Below are the code and all the weights of a small trained network. Each question names an input and a class and asks about switching units off, where a switched-off unit gives its printed mean instead of its output.

import numpy as np


def w(rows, s, z=0):
    codes = np.array(rows[::2]) - 128.0
    scale = np.full(codes.shape[1], s)
    scale[-1] = z or s
    return codes * scale


def f(y):
    return np.maximum(y, 0)


def log_softmax(a):
    a = a - a.max(-1, keepdims=True)
    return a - np.log(np.exp(a).sum(-1, keepdims=True))


def net(x, mask):
    res = np.array(x, float).reshape(1, 4) / 4 @ E
    y = f(res @ A[0][:, :-1].T + A[0][:, -1])
    res = res + np.where(mask, y, B[0][:, -1]) @ B[0][:, :-1]
    return log_softmax(res[-1] @ U[:, :-1].T + U[:, -1])


A, B = {}, {}
E = w([
[189,131,246,74,189,63,117,115,102,62],'x0',
[122,124,169,137,88,111,150,139,102,184],'x1',
[98,128,115,145,180,88,190,42,189,64],'x2',
[164,123,113,177,207,201,96,150,35,115],'x3',
],0.012)
A[0] = w([
[115,122,163,97,129,5,150,65,192,88,216],'n1',
[83,127,102,134,41,151,137,136,165,208,252],'n2',
[141,126,167,122,126,113,117,158,91,154,119],'n3',
[73,139,109,142,93,111,143,102,144,142,123],'n4',
[133,131,124,86,117,139,121,139,127,132,81],'n5',
[132,129,135,75,132,60,157,125,161,101,114],'n6',
[126,138,145,142,121,132,126,142,71,150,77],'n7',
[140,132,145,134,180,163,137,123,84,134,157],'n8',
[118,117,78,187,175,162,118,79,147,109,104],'n9',
[114,138,103,140,214,158,148,118,125,89,199],'n10',
],0.013,0.0031)
B[0] = w([
[75,188,153,121,136,46,141,46,205,111,250],'n1',
[190,116,5,146,7,141,196,168,126,216,227],'n2',
[140,109,122,123,154,91,82,125,131,176,171],'n3',
[134,95,105,194,93,123,186,103,144,129,174],'n4',
[92,136,112,116,123,119,69,158,116,137,141],'n5',
[70,155,192,85,113,70,99,113,143,112,190],'n6',
[174,137,116,146,152,118,76,115,125,169,159],'n7',
[150,78,144,159,161,138,142,112,52,134,173],'n8',
[58,170,111,125,97,177,153,153,107,63,180],'n9',
[103,124,178,139,141,170,165,157,102,88,184],'n10',
],0.011,0.021)
U = w([
[212,64,165,147,244,141,92,135,67,159,172],'0',
[200,111,53,124,25,166,135,227,103,227,117],'1',
[162,154,67,2,102,157,32,189,182,59,183],'2',
[88,164,229,54,169,30,96,83,164,90,170],'3',
[77,122,133,157,152,234,180,156,88,38,120],'4',
[104,143,76,156,71,57,200,60,199,150,4],'5',
],0.0081,0.0026)

Each question gives the input, the list of numbers given to net, and the class t.
The units are the neurons (one row each of A and B). Each row of codes is followed by its name. A weight is (code - 128) times the scale printed after its matrix; where a second scale follows, it is the last column's (A, B and U).
mask holds one flag per neuron, in row order. A switched-off neuron (its flag False) gives its mean, the last column of its row in B, instead of its output. The means were averaged over made-up inputs and are rounded, as every weight is.
A unit's drop is (log p(t) with every unit on - log p(t) with that unit switched off) / (log p(t) with every unit on - log p(t) with every unit switched off).
The circuit of an input: a set's keep is (log p(t) with only the set's units on - log p(t) with every unit switched off) / (log p(t) with every unit on - log p(t) with every unit switched off). Starting from all 10 units, units are removed one at a time, each time the one whose removal leaves the highest keep (on an exact tie, the one counted first), for as long as the keep stays at least 0.8.
circuit, biggest first: the units of the circuit, biggest drop first
k most important neurons: the k neurons with the biggest drops, biggest first
drop when u is switched off: that unit's drop, to one decimal
input [5,0,3,4], class 3: circuit, biggest first -> n2
input [5,7,-3,1], class 0: 2 most important neurons -> n2; n1
input [7,8,-1,3], class 0: circuit, biggest first -> n1; n8
input [-2,-7,-7,6], class 0: circuit, biggest first -> n2; n8
input [0,-6,4,-6], class 3: 2 most important neurons -> n2; n6
input [6,-8,0,4], class 4: 2 most important neurons -> n10; n1
input [4,-5,-5,-3], class 3: drop when n2 is switched off -> 1.0
input [-1,-4,-6,-2], class 1: drop when n1 is switched off -> 0.1
input [2,7,-7,4], class 0: drop when n2 is switched off -> 0.5
input [1,1,6,0], class 3: drop when n2 is switched off -> 0.5
input [1,-1,-1,-2], class 3: 2 most important neurons -> n2; n4
